Here is a tiny trained network, its code and every weight. The questions are about switching its units off for an input and a target symbol, where a switched-off unit gives its printed mean instead of its output.

import numpy as np


def w(rows, s, z=0):
    codes = np.array(rows[::2]) - 128.0
    scale = np.full(codes.shape[1], s)
    scale[-1] = z or s
    return codes * scale


def f(y):
    return y / 2 * (1 + np.tanh(0.7978845608 * (y + 0.044715 * y**3)))


def softmax(a):
    e = np.exp(a - a.max(-1, keepdims=True))
    return e / e.sum(-1, keepdims=True)


def log_softmax(a):
    a = a - a.max(-1, keepdims=True)
    return a - np.log(np.exp(a).sum(-1, keepdims=True))


def net(x, mask):
    ids = ['ΓΔΛΠΣΦΩαεζηθμξτψ'.index(c) for c in x.split()]
    T = len(ids)
    res = E[ids] + P[:T]
    r = res
    for j in range(2):
        rows = slice(4 * j, 4 * j + 4)
        q, k, v = (r @ M[0][rows].T for M in (Q, K, V))
        z = softmax(np.where(np.tri(T) > 0, q @ k.T / 4**0.5, -1e9)) @ v
        o = O[0][rows]
        res = res + np.where(mask[j], z, o[:, -1]) @ o[:, :-1]
    y = f(res @ A[0][:, :-1].T + A[0][:, -1])
    res = res + np.where(mask[2:6], y, B[0][:, -1]) @ B[0][:, :-1]
    return log_softmax(res[-1] @ U[:, :-1].T + U[:, -1])


Q, K, V, O, A, B = {}, {}, {}, {}, {}, {}
E = w([
[169,176,20],'Γ',
[206,169,77],'Δ',
[120,159,112],'Λ',
[134,67,126],'Π',
[60,170,168],'Σ',
[187,102,112],'Φ',
[97,215,87],'Ω',
[113,98,75],'α',
[210,118,97],'ε',
[71,102,123],'ζ',
[86,135,159],'η',
[120,127,161],'θ',
[178,248,170],'μ',
[141,88,154],'ξ',
[179,18,180],'τ',
[176,127,94],'ψ',
],0.017)
P = w([
[111,251,8],'0',
[95,67,171],'1',
[62,108,180],'2',
[100,72,180],'3',
[66,110,178],'4',
[4,138,166],'5',
[50,88,181],'6',
[15,132,173],'7',
[184,24,193],'8',
[68,109,178],'9',
[135,74,192],'10',
[90,72,177],'11',
[82,129,180],'12',
],0.0047)
Q[0] = w([
[170,120,135],'h0',
[121,157,59],'h0',
[25,122,197],'h0',
[93,149,96],'h0',
[98,188,254],'h1',
[72,143,73],'h1',
[187,215,95],'h1',
[49,66,89],'h1',
],0.0098)
K[0] = w([
[170,136,151],'h0',
[61,90,64],'h0',
[92,168,231],'h0',
[63,104,100],'h0',
[161,254,47],'h1',
[30,96,147],'h1',
[142,192,233],'h1',
[24,16,72],'h1',
],0.0097)
V[0] = w([
[72,96,69],'h0',
[64,113,80],'h0',
[172,202,11],'h0',
[2,69,117],'h0',
[159,152,15],'h1',
[174,84,164],'h1',
[6,28,28],'h1',
[173,108,163],'h1',
],0.0086)
O[0] = w([
[177,152,135,165],'h0',
[159,168,142,171],'h0',
[128,252,111,250],'h0',
[171,127,160,133],'h0',
[156,13,159,228],'h1',
[127,95,72,67],'h1',
[214,193,178,171],'h1',
[119,98,84,81],'h1',
],0.011,0.0024)
A[0] = w([
[100,121,254,167],'n0',
[190,64,9,87],'n1',
[110,25,225,33],'n2',
[67,209,181,252],'n3',
],0.007,0.0032)
B[0] = w([
[182,84,98,248],'n0',
[89,148,199,150],'n1',
[100,252,88,252],'n2',
[140,40,149,255],'n3',
],0.014,0.0045)
U = w([
[166,217,32,4],'Γ',
[109,132,76,85],'Δ',
[134,111,142,42],'Λ',
[130,122,190,79],'Π',
[155,71,156,75],'Σ',
[126,97,107,125],'Φ',
[107,164,241,171],'Ω',
[174,150,180,146],'α',
[65,174,183,175],'ε',
[213,44,128,74],'ζ',
[158,62,147,212],'η',
[140,60,124,198],'θ',
[63,39,57,211],'μ',
[197,2,16,127],'ξ',
[57,157,201,213],'τ',
[171,65,42,182],'ψ',
],0.0093,0.0031)

Each question gives the input, a string of symbols that net reads in full, and the target symbol t.
The units are the heads (4 rows each of Q, K, V and O) and the neurons (one row each of A and B). Each row of codes is followed by its name. A weight is (code - 128) times the scale printed after its matrix; where a second scale follows, it is the last column's (O, A, B and U).
mask holds one flag per unit, heads first, then neurons. A switched-off unit (its flag False) gives its mean, the last column of its rows in O or B, instead of its output. The means were averaged over made-up inputs and are rounded, as every weight is.
A unit's drop is (log p(t) with every unit on - log p(t) with that unit switched off) / (log p(t) with every unit on - log p(t) with every unit switched off).
The circuit of an input: a set's keep is (log p(t) with only the set's units on - log p(t) with every unit switched off) / (log p(t) with every unit on - log p(t) with every unit switched off). Starting from all 6 units, units are removed one at a time, each time the one whose removal leaves the highest keep (on an exact tie, the one counted first), for as long as the keep stays at least 0.8.
units of the circuit, in order: the units of the circuit, biggest drop first
k most important neurons: the k neurons with the biggest drops, biggest first
which heads matter: for each layer, one digit per head in row order, 1 if its drop is at least 0.15 and else 0, layers parted by /
drop when u is switched off: that unit's drop, to one decimal
input μ Γ θ, target μ: units of the circuit, in order	(h0, h1)
input μ ξ η ξ ψ η, target μ: which heads matter	01
input Γ ξ α Σ ε Ω Σ θ Σ, target Γ: which heads matter	11
input Γ τ Φ α Σ Ω Γ Ω Δ, target Γ: units of the circuit, in order	(h0)
input μ Ω Δ, target μ: which heads matter	01
input Φ Γ Ω ξ Γ θ τ, target Γ: units of the circuit, in order	(n2, n3, h1)
input μ θ Ω ε θ, target μ: units of the circuit, in order	(h1, h0)
input ζ α Σ, target ζ: 2 most important neurons	(n0, n3)
input Γ Σ η Σ Γ Φ Σ ε η θ, target Γ: 2 most important neurons	(n2, n3)
input Γ Λ η, target Γ: 2 most important neurons	(n2, n0)
input τ τ μ μ Π, target μ: which heads matter	11
input Γ τ τ, target Γ: 2 most important neurons	(n2, n0)
input Γ Φ Ω Σ, target Γ: 2 most important neurons	(n2, n0)
input μ Λ τ ε η θ τ Σ, target μ: most important neuron	(n0)
input μ Γ Φ ζ τ ζ Γ ψ Φ ψ μ, target μ: drop when h1 is switched off	0.7
input Π τ Ω τ η Γ θ ξ Γ, target Γ: drop when n2 is switched off	-0.1
input Γ θ θ, target Γ: drop when h0 is switched off	0.2
